Below is a small trained network, with its code and all its weights. Each question gives an input and a class and asks what happens when units are switched off, that is, made to give their printed mean instead of their output.

import numpy as np


def w(rows, s, z=0):
    codes = np.array(rows[::2]) - 128.0
    scale = np.full(codes.shape[1], s)
    scale[-1] = z or s
    return codes * scale


def norm(h):
    return h / np.sqrt((h * h).mean(-1, keepdims=True) + 1e-5)


def f(y):
    return y / 2 * (1 + np.tanh(0.7978845608 * (y + 0.044715 * y**3)))


def log_softmax(a):
    a = a - a.max(-1, keepdims=True)
    return a - np.log(np.exp(a).sum(-1, keepdims=True))


def net(x, mask):
    res = np.array(x, float).reshape(1, 2) / 4 @ E
    u = 0
    for l in range(4):
        y = f(norm(res) @ A[l][:, :-1].T + A[l][:, -1])
        res = res + np.where(mask[u : u + 10], y, B[l][:, -1]) @ B[l][:, :-1]
        u += 10
    return log_softmax(norm(res)[-1] @ U[:, :-1].T + U[:, -1])


A, B = {}, {}
E = w([
[10,205,99],'x0',
[95,103,65],'x1',
],0.0013)
A[0] = w([
[167,83,55,61],'L0N0',
[129,129,128,129],'L0N1',
[4,254,110,119],'L0N2',
[159,123,109,186],'L0N3',
[214,159,168,170],'L0N4',
[112,171,144,19],'L0N5',
[167,101,68,253],'L0N6',
[155,117,195,40],'L0N7',
[141,50,83,234],'L0N8',
[174,171,104,172],'L0N9',
],0.0034,0.00074)
B[0] = w([
[102,101,112,134],'L0N0',
[128,128,128,128],'L0N1',
[250,123,101,249],'L0N2',
[106,89,118,143],'L0N3',
[32,109,130,168],'L0N4',
[168,170,156,117],'L0N5',
[86,58,84,163],'L0N6',
[95,107,145,130],'L0N7',
[88,80,92,167],'L0N8',
[83,138,125,138],'L0N9',
],0.0028,0.002)
A[1] = w([
[125,129,123,117],'L1N0',
[196,115,145,182],'L1N1',
[112,144,169,65],'L1N2',
[78,156,181,30],'L1N3',
[100,152,181,23],'L1N4',
[112,192,148,71],'L1N5',
[66,98,144,92],'L1N6',
[99,124,129,6],'L1N7',
[78,95,155,73],'L1N8',
[3,120,133,114],'L1N9',
],0.0047,0.0014)
B[1] = w([
[174,127,122,118],'L1N0',
[4,244,105,255],'L1N1',
[74,102,70,69],'L1N2',
[162,85,19,44],'L1N3',
[155,119,52,46],'L1N4',
[118,181,101,91],'L1N5',
[188,115,168,126],'L1N6',
[246,115,107,34],'L1N7',
[203,104,171,116],'L1N8',
[166,72,209,136],'L1N9',
],0.0016,0.00085)
A[2] = w([
[100,131,68,132],'L2N0',
[148,68,143,207],'L2N1',
[74,143,69,104],'L2N2',
[121,163,66,145],'L2N3',
[129,87,255,67],'L2N4',
[127,90,102,107],'L2N5',
[89,106,205,4],'L2N6',
[118,91,188,143],'L2N7',
[92,95,131,72],'L2N8',
[177,108,181,104],'L2N9',
],0.0059,0.0015)
B[2] = w([
[161,90,161,152],'L2N0',
[85,192,110,234],'L2N1',
[253,100,169,145],'L2N2',
[161,62,139,182],'L2N3',
[218,161,67,250],'L2N4',
[114,156,183,146],'L2N5',
[219,108,78,142],'L2N6',
[141,143,57,199],'L2N7',
[133,185,147,132],'L2N8',
[133,196,95,155],'L2N9',
],0.0032,0.0018)
A[3] = w([
[104,105,167,77],'L3N0',
[167,113,121,205],'L3N1',
[121,102,115,198],'L3N2',
[129,114,120,157],'L3N3',
[120,106,93,207],'L3N4',
[2,101,108,24],'L3N5',
[142,176,134,1],'L3N6',
[128,136,131,110],'L3N7',
[141,153,148,116],'L3N8',
[109,182,152,195],'L3N9',
],0.0078,0.0011)
B[3] = w([
[165,180,134,84],'L3N0',
[93,95,143,248],'L3N1',
[118,139,169,172],'L3N2',
[124,117,164,149],'L3N3',
[76,116,198,216],'L3N4',
[37,88,4,189],'L3N5',
[116,149,130,175],'L3N6',
[129,129,122,123],'L3N7',
[72,142,99,162],'L3N8',
[64,127,196,214],'L3N9',
],0.0038,0.0012)
U = w([
[250,222,20,161],'0',
[12,45,31,167],'1',
[55,228,235,169],'2',
[239,12,212,162],'3',
[136,123,125,7],'4',
[136,123,125,10],'5',
[136,123,125,10],'6',
],0.018,0.019)

Each question gives the input, the list of numbers given to net, and the class t.
The units are the neurons (one row each of A and B). Each row of codes is followed by its name. A weight is (code - 128) times the scale printed after its matrix; where a second scale follows, it is the last column's (A, B and U).
mask holds one flag per neuron, layer by layer. A switched-off neuron (its flag False) gives its mean, the last column of its row in B, instead of its output. The means were averaged over made-up inputs and are rounded, as every weight is.
A unit's drop is (log p(t) with every unit on - log p(t) with that unit switched off) / (log p(t) with every unit on - log p(t) with every unit switched off).
unit that matters most: the unit with the biggest drop
k most important neurons: the k neurons with the biggest drops, biggest first
k most important neurons of layer l: the k neurons of layer l with the biggest drops, biggest first
drop when u is switched off: that unit's drop, to one decimal
input [-8,-8], class 0: unit that matters most -> L2N4
input [-2,0], class 0: 2 most important neurons -> (L2N4, L1N9)
input [2,-1], class 2: 2 most important neurons -> (L2N4, L3N9)
input [1,0], class 2: 3 most important neurons -> (L2N4, L2N6, L3N5)
input [-3,1], class 1: 3 most important neurons of layer 2 -> (L2N2, L2N1, L2N3)
input [-7,2], class 1: 2 most important neurons -> (L2N2, L2N1)
input [-7,1], class 1: 2 most important neurons -> (L2N2, L2N1)
input [3,0], class 2: 2 most important neurons of layer 2 -> (L2N6, L2N4)
input [0,-6], class 0: 2 most important neurons -> (L0N2, L0N4)
input [-1,-4], class 0: 2 most important neurons -> (L0N2, L2N4)
input [5,2], class 3: 2 most important neurons of layer 2 -> (L2N3, L2N1)
input [-7,-1], class 0: drop when L3N5 is switched off -> 0.1
input [3,8], class 3: drop when L2N2 is switched off -> 0.2
input [-4,-1], class 0: most important neuron of layer 0 -> (L0N2)
input [1,6], class 3: drop when L2N2 is switched off -> 0.7
